Below are the code and all the weights of a small trained network. Each question names an input and a class and asks about switching units off, where a switched-off unit gives its printed mean instead of its output.

import numpy as np


def w(rows, s, z=0):
    codes = np.array(rows[::2]) - 128.0
    scale = np.full(codes.shape[1], s)
    scale[-1] = z or s
    return codes * scale


def f(y):
    return np.maximum(y, 0)


def log_softmax(a):
    a = a - a.max(-1, keepdims=True)
    return a - np.log(np.exp(a).sum(-1, keepdims=True))


def net(x, mask):
    res = np.array(x, float).reshape(1, 3) / 4 @ E
    y = f(res @ A[0][:, :-1].T + A[0][:, -1])
    res = res + np.where(mask, y, B[0][:, -1]) @ B[0][:, :-1]
    return log_softmax(res[-1] @ U[:, :-1].T + U[:, -1])


A, B = {}, {}
E = w([
[47,87,101,53,227,172,200],'x0',
[157,113,25,217,125,89,238],'x1',
[246,160,163,96,239,105,189],'x2',
],0.012)
A[0] = w([
[181,161,161,82,148,108,156,87],'n0',
[130,154,208,48,123,177,78,84],'n1',
[105,117,122,95,163,160,150,85],'n2',
[119,175,235,38,131,140,75,123],'n3',
[97,81,97,79,162,141,157,91],'n4',
[199,156,194,141,90,79,130,89],'n5',
[110,102,102,60,179,160,146,104],'n6',
[159,183,131,187,119,130,56,75],'n7',
[147,148,145,109,173,107,148,101],'n8',
[44,108,61,132,61,158,79,92],'n9',
[173,159,172,161,89,114,104,129],'n10',
[151,186,157,136,167,140,160,80],'n11',
[142,146,101,77,113,130,129,249],'n12',
[81,141,139,104,184,181,140,152],'n13',
[127,197,130,145,99,92,96,130],'n14',
[131,124,69,183,121,80,206,112],'n15',
[121,122,91,107,135,131,151,122],'n16',
[172,112,78,160,148,129,153,105],'n17',
[186,155,146,144,88,123,106,154],'n18',
[98,37,119,106,164,178,146,90],'n19',
[247,179,121,83,210,111,123,130],'n20',
[191,145,121,162,110,100,67,89],'n21',
],0.014,0.019)
B[0] = w([
[109,126,125,49,60,142,126,176],'n0',
[105,203,41,167,103,106,169,199],'n1',
[159,139,146,127,131,187,126,163],'n2',
[55,172,55,214,117,109,203,227],'n3',
[178,158,133,137,114,210,97,180],'n4',
[190,122,112,130,118,182,135,178],'n5',
[187,123,116,135,140,226,131,195],'n6',
[167,146,116,107,139,171,129,168],'n7',
[126,108,109,76,84,133,131,171],'n8',
[109,77,130,51,24,119,105,215],'n9',
[186,110,120,139,149,143,112,186],'n10',
[105,134,132,79,95,157,117,161],'n11',
[75,48,164,157,252,68,105,244],'n12',
[167,120,137,133,177,180,126,204],'n13',
[183,118,137,109,163,160,104,173],'n14',
[74,214,54,183,134,104,196,219],'n15',
[168,135,123,163,131,123,107,158],'n16',
[84,160,80,166,90,109,200,181],'n17',
[118,122,119,122,190,184,115,192],'n18',
[192,149,153,99,131,235,109,177],'n19',
[70,74,122,60,57,99,105,253],'n20',
[182,141,137,128,138,210,109,173],'n21',
],0.011,0.02)
U = w([
[65,235,79,188,104,144,166,108],'0',
[216,135,115,118,150,215,118,106],'1',
[74,71,113,37,15,149,119,93],'2',
[68,33,136,167,252,101,112,251],'3',
[116,162,177,126,128,119,137,101],'4',
[144,139,163,129,154,122,121,104],'5',
],0.016,0.013)

Each question gives the input, the list of numbers given to net, and the class t.
The units are the neurons (one row each of A and B). Each row of codes is followed by its name. A weight is (code - 128) times the scale printed after its matrix; where a second scale follows, it is the last column's (A, B and U).
mask holds one flag per neuron, in row order. A switched-off neuron (its flag False) gives its mean, the last column of its row in B, instead of its output. The means were averaged over made-up inputs and are rounded, as every weight is.
A unit's drop is (log p(t) with every unit on - log p(t) with that unit switched off) / (log p(t) with every unit on - log p(t) with every unit switched off).
The circuit of an input: a set's keep is (log p(t) with only the set's units on - log p(t) with every unit switched off) / (log p(t) with every unit on - log p(t) with every unit switched off). Starting from the 12 units with the biggest drops (on a tie, the unit counted first), units are removed one at a time, each time the one whose removal leaves the highest keep (on an exact tie, the one counted first), for as long as the keep stays at least 0.8.
circuit, biggest first: the units of the circuit, biggest drop first
k most important neurons: the k neurons with the biggest drops, biggest first
drop of u: that unit's drop, to one decimal
input [0,7,-8], class 2: circuit, biggest first => (n9)
input [-8,6,5], class 1: 3 most important neurons => (n3; n5; n21)
input [-5,5,6], class 2: 3 most important neurons => (n20; n3; n1)
input [5,-5,-4], class 0: 3 most important neurons => (n3; n1; n20)
input [-5,6,-7], class 2: 2 most important neurons => (n9; n3)
input [-3,3,-1], class 3: 2 most important neurons => (n3; n1)
input [0,-3,0], class 3: 2 most important neurons => (n15; n17)
input [-1,-5,-4], class 0: 2 most important neurons => (n3; n20)
input [5,-4,-5], class 1: 2 most important neurons => (n20; n13)
input [4,7,8], class 2: 4 most important neurons => (n20; n3; n0; n8)
input [2,-4,0], class 0: drop of n1 => 1.2
input [-5,-3,8], class 2: drop of n20 => 1.4
input [-6,-7,-2], class 0: drop of n1 => 0.9
input [-2,-4,-1], class 0: circuit, biggest first => (n3)
